Below are the code and all the weights of a small trained network. Each question names an input and a class and asks about switching units off, where a switched-off unit gives its printed mean instead of its output.

import numpy as np


def w(rows, s, z=0):
    codes = np.array(rows[::2]) - 128.0
    scale = np.full(codes.shape[1], s)
    scale[-1] = z or s
    return codes * scale


def f(y):
    return np.maximum(y, 0)


def log_softmax(a):
    a = a - a.max(-1, keepdims=True)
    return a - np.log(np.exp(a).sum(-1, keepdims=True))


def net(x, mask):
    res = np.array(x, float).reshape(1, 4) / 4 @ E
    y = f(res @ A[0][:, :-1].T + A[0][:, -1])
    res = res + np.where(mask, y, B[0][:, -1]) @ B[0][:, :-1]
    return log_softmax(res[-1] @ U[:, :-1].T + U[:, -1])


A, B = {}, {}
E = w([
[48,131,173,40,187,141,10],'x0',
[97,13,155,154,91,194,54],'x1',
[195,75,124,45,119,145,101],'x2',
[77,142,206,107,106,177,237],'x3',
],0.012)
A[0] = w([
[120,67,137,226,61,158,136,171],'N1',
[68,165,140,204,136,119,179,255],'N2',
[103,132,155,163,109,178,154,234],'N3',
[136,124,94,95,137,80,108,187],'N4',
[103,182,156,98,140,124,163,206],'N5',
[174,164,130,113,162,96,116,239],'N6',
[197,164,56,82,124,131,98,208],'N7',
[96,139,92,137,113,109,68,143],'N8',
[159,122,128,93,114,129,118,141],'N9',
[154,115,101,195,153,122,96,198],'N10',
[82,155,142,150,173,132,81,128],'N11',
[128,108,158,2,150,159,78,216],'N12',
[161,147,117,107,122,109,207,139],'N13',
],0.015,0.0035)
B[0] = w([
[131,86,97,124,191,216,112,207],'N1',
[141,207,74,206,82,128,171,219],'N2',
[148,123,73,175,107,151,123,185],'N3',
[167,125,140,112,140,90,109,174],'N4',
[109,156,68,69,173,117,140,186],'N5',
[120,112,98,145,160,81,140,182],'N6',
[165,86,175,121,137,64,150,203],'N7',
[143,159,182,140,126,132,73,172],'N8',
[97,116,143,141,91,105,140,158],'N9',
[213,128,181,133,118,156,95,180],'N10',
[39,120,110,154,167,97,70,177],'N11',
[88,96,79,74,5,123,116,250],'N12',
[108,138,150,107,146,132,217,201],'N13',
],0.021)
U = w([
[161,161,211,102,177,167,60,30],'0',
[158,254,90,122,168,153,237,199],'1',
[179,94,96,154,196,211,137,190],'2',
[86,197,195,227,174,80,85,46],'3',
[165,43,174,90,178,42,248,139],'4',
[235,106,168,129,157,53,88,125],'5',
[104,222,121,89,175,68,88,2],'6',
[112,60,123,23,42,126,124,228],'7',
],0.0081,0.0019)

Each question gives the input, the list of numbers given to net, and the class t.
The units are the neurons (one row each of A and B). Each row of codes is followed by its name. A weight is (code - 128) times the scale printed after its matrix; where a second scale follows, it is the last column's (A, B and U).
mask holds one flag per neuron, in row order. A switched-off neuron (its flag False) gives its mean, the last column of its row in B, instead of its output. The means were averaged over made-up inputs and are rounded, as every weight is.
A unit's drop is (log p(t) with every unit on - log p(t) with that unit switched off) / (log p(t) with every unit on - log p(t) with every unit switched off).
The circuit of an input: a set's keep is (log p(t) with only the set's units on - log p(t) with every unit switched off) / (log p(t) with every unit on - log p(t) with every unit switched off). Starting from the 12 units with the biggest drops (on a tie, the unit counted first), units are removed one at a time, each time the one whose removal leaves the highest keep (on an exact tie, the one counted first), for as long as the keep stays at least 0.8.
units of the circuit, in order: the units of the circuit, biggest drop first
k most important neurons: the k neurons with the biggest drops, biggest first
drop when u is switched off: that unit's drop, to one decimal
input [-7,6,-6,5], class 2: units of the circuit, in order	N1
input [-1,4,3,-4], class 5: units of the circuit, in order	N12, N10
input [-2,-7,-1,-7], class 4: 3 most important neurons	N7, N13, N6
input [3,-3,5,-7], class 5: 2 most important neurons	N7, N4
input [0,-6,-7,-7], class 3: units of the circuit, in order	N11, N12
input [8,1,-5,2], class 6: 2 most important neurons	N11, N8
input [-7,-1,3,0], class 4: 2 most important neurons	N2, N13
input [-4,-3,3,2], class 4: units of the circuit, in order	N2, N13
input [-7,3,3,-6], class 5: 2 most important neurons	N7, N10
input [-4,-8,-5,-8], class 4: 2 most important neurons	N7, N13
input [-6,-4,5,3], class 4: 2 most important neurons	N2, N7
input [-7,-6,-4,-8], class 4: 2 most important neurons	N7, N13
input [5,2,-8,6], class 1: 2 most important neurons	N2, N5
input [2,0,-3,-5], class 5: most important neuron	N2
input [1,-4,8,-6], class 4: 2 most important neurons	N7, N6
input [0,1,-1,3], class 1: drop when N12 is switched off	0.5
input [-7,0,0,-3], class 2: drop when N1 is switched off	1.0
input [-1,2,-5,3], class 1: drop when N2 is switched off	1.8
